Below are the code and all the weights of a small trained network. Each question names an input and a class and asks about switching units off, where a switched-off unit gives its printed mean instead of its output.

import numpy as np


def w(rows, s, z=0):
    codes = np.array(rows[::2]) - 128.0
    scale = np.full(codes.shape[1], s)
    scale[-1] = z or s
    return codes * scale


def f(y):
    return np.maximum(y, 0)


def log_softmax(a):
    a = a - a.max(-1, keepdims=True)
    return a - np.log(np.exp(a).sum(-1, keepdims=True))


def net(x, mask):
    res = np.array(x, float).reshape(1, 8) / 4 @ E
    y = f(res @ A[0][:, :-1].T + A[0][:, -1])
    res = res + np.where(mask, y, B[0][:, -1]) @ B[0][:, :-1]
    return log_softmax(res[-1] @ U[:, :-1].T + U[:, -1])


A, B = {}, {}
E = w([
[144,172,216],'x0',
[127,128,128],'x1',
[128,129,128],'x2',
[246,138,110],'x3',
[127,128,129],'x4',
[128,128,128],'x5',
[128,128,128],'x6',
[110,214,91],'x7',
],0.011)
A[0] = w([
[37,131,164,167],'neuron 0',
[88,204,106,79],'neuron 1',
[69,108,138,195],'neuron 2',
[134,162,124,107],'neuron 3',
[235,120,96,154],'neuron 4',
[122,176,94,140],'neuron 5',
[210,47,149,144],'neuron 6',
[201,91,218,2],'neuron 7',
[111,111,183,53],'neuron 8',
[141,188,213,138],'neuron 9',
[114,148,194,129],'neuron 10',
[139,143,107,80],'neuron 11',
[187,126,168,88],'neuron 12',
[206,133,117,166],'neuron 13',
[128,132,98,143],'neuron 14',
[122,70,162,144],'neuron 15',
[184,208,244,128],'neuron 16',
[45,113,150,211],'neuron 17',
[201,152,144,98],'neuron 18',
[169,100,127,139],'neuron 19',
[104,110,34,75],'neuron 20',
[154,76,221,168],'neuron 21',
[119,107,70,186],'neuron 22',
[125,43,159,184],'neuron 23',
[78,197,105,99],'neuron 24',
[95,87,84,78],'neuron 25',
[137,172,190,107],'neuron 26',
[57,126,136,81],'neuron 27',
[125,16,192,154],'neuron 28',
[206,101,120,124],'neuron 29',
[144,153,223,158],'neuron 30',
[128,229,71,109],'neuron 31',
[156,122,240,130],'neuron 32',
[109,50,190,213],'neuron 33',
[87,39,98,76],'neuron 34',
[138,188,209,108],'neuron 35',
[131,115,84,122],'neuron 36',
[207,157,115,37],'neuron 37',
[41,83,86,118],'neuron 38',
[152,74,151,146],'neuron 39',
[248,174,92,64],'neuron 40',
[153,49,81,32],'neuron 41',
[110,182,102,114],'neuron 42',
[96,102,213,24],'neuron 43',
[144,161,108,92],'neuron 44',
],0.014,0.0065)
B[0] = w([
[218,148,88,247],'neuron 0',
[194,122,151,180],'neuron 1',
[95,160,152,219],'neuron 2',
[128,113,130,146],'neuron 3',
[205,84,90,242],'neuron 4',
[111,162,98,174],'neuron 5',
[229,120,156,226],'neuron 6',
[192,51,206,190],'neuron 7',
[124,167,162,159],'neuron 8',
[166,77,206,220],'neuron 9',
[175,152,118,191],'neuron 10',
[118,113,110,136],'neuron 11',
[101,94,136,176],'neuron 12',
[148,75,89,216],'neuron 13',
[123,147,122,157],'neuron 14',
[79,130,113,187],'neuron 15',
[60,104,232,255],'neuron 16',
[92,196,146,252],'neuron 17',
[69,123,147,188],'neuron 18',
[172,123,139,173],'neuron 19',
[124,205,112,195],'neuron 20',
[135,176,175,227],'neuron 21',
[115,97,87,202],'neuron 22',
[121,85,145,218],'neuron 23',
[204,121,127,188],'neuron 24',
[88,129,143,172],'neuron 25',
[129,78,163,187],'neuron 26',
[111,69,86,191],'neuron 27',
[27,143,101,238],'neuron 28',
[202,130,130,202],'neuron 29',
[151,183,154,225],'neuron 30',
[48,153,64,203],'neuron 31',
[92,147,183,226],'neuron 32',
[72,66,145,241],'neuron 33',
[107,123,135,196],'neuron 34',
[163,61,172,208],'neuron 35',
[160,152,123,164],'neuron 36',
[67,188,145,178],'neuron 37',
[73,105,146,224],'neuron 38',
[175,140,153,183],'neuron 39',
[2,160,92,229],'neuron 40',
[169,70,171,173],'neuron 41',
[174,141,131,169],'neuron 42',
[125,180,193,181],'neuron 43',
[97,119,109,147],'neuron 44',
],0.039,0.0099)
U = w([
[91,85,152,218],'0',
[213,21,93,59],'1',
[150,224,104,254],'2',
[142,100,18,39],'3',
[137,208,187,18],'4',
[202,90,164,83],'5',
[252,179,180,223],'6',
],0.011,0.0054)

Each question gives the input, the list of numbers given to net, and the class t.
The units are the neurons (one row each of A and B). Each row of codes is followed by its name. A weight is (code - 128) times the scale printed after its matrix; where a second scale follows, it is the last column's (A, B and U).
mask holds one flag per neuron, in row order. A switched-off neuron (its flag False) gives its mean, the last column of its row in B, instead of its output. The means were averaged over made-up inputs and are rounded, as every weight is.
A unit's drop is (log p(t) with every unit on - log p(t) with that unit switched off) / (log p(t) with every unit on - log p(t) with every unit switched off).
The circuit of an input: a set's keep is (log p(t) with only the set's units on - log p(t) with every unit switched off) / (log p(t) with every unit on - log p(t) with every unit switched off). Starting from the 12 units with the biggest drops (on a tie, the unit counted first), units are removed one at a time, each time the one whose removal leaves the highest keep (on an exact tie, the one counted first), for as long as the keep stays at least 0.8.
units of the circuit, in order: the units of the circuit, biggest drop first
most important unit: the unit with the biggest drop
k most important neurons: the k neurons with the biggest drops, biggest first
drop of u: that unit's drop, to one decimal
input [0,-3,-5,-5,6,1,3,6], class 2: most important unit -> neuron 31
input [2,4,5,1,-7,5,-1,5], class 0: 2 most important neurons -> (neuron 0; neuron 31)
input [0,2,-5,8,4,3,8,3], class 3: units of the circuit, in order -> (neuron 40; neuron 4; neuron 13; neuron 32)
input [4,4,0,-7,3,-5,-5,0], class 4: 2 most important neurons -> (neuron 17; neuron 4)
input [7,-1,6,4,-7,3,4,1], class 0: 2 most important neurons -> (neuron 16; neuron 40)
input [1,1,-7,-7,1,-7,7,-5], class 4: 2 most important neurons -> (neuron 17; neuron 43)
input [2,-3,4,-8,2,6,5,1], class 6: 2 most important neurons -> (neuron 0; neuron 40)
input [2,7,-6,8,-3,-3,-3,-6], class 5: 3 most important neurons -> (neuron 6; neuron 21; neuron 37)
input [2,4,1,8,4,5,0,1], class 0: 3 most important neurons -> (neuron 40; neuron 37; neuron 16)
input [7,-2,0,1,6,7,3,-7], class 5: 3 most important neurons -> (neuron 7; neuron 33; neuron 6)
input [6,2,4,0,3,-1,2,-7], class 4: 2 most important neurons -> (neuron 28; neuron 21)
input [0,0,-1,8,-6,7,8,-7], class 1: 3 most important neurons -> (neuron 4; neuron 13; neuron 17)
input [-2,-8,5,1,6,-7,0,8], class 3: drop of neuron 32 -> 0.1
input [8,4,1,-5,-1,-8,1,1], class 6: units of the circuit, in order -> (neuron 0)
input [-7,-8,0,0,7,-7,-2,7], class 2: drop of neuron 20 -> 0.3
input [5,1,-1,7,-3,5,-1,3], class 0: drop of neuron 40 -> 0.9
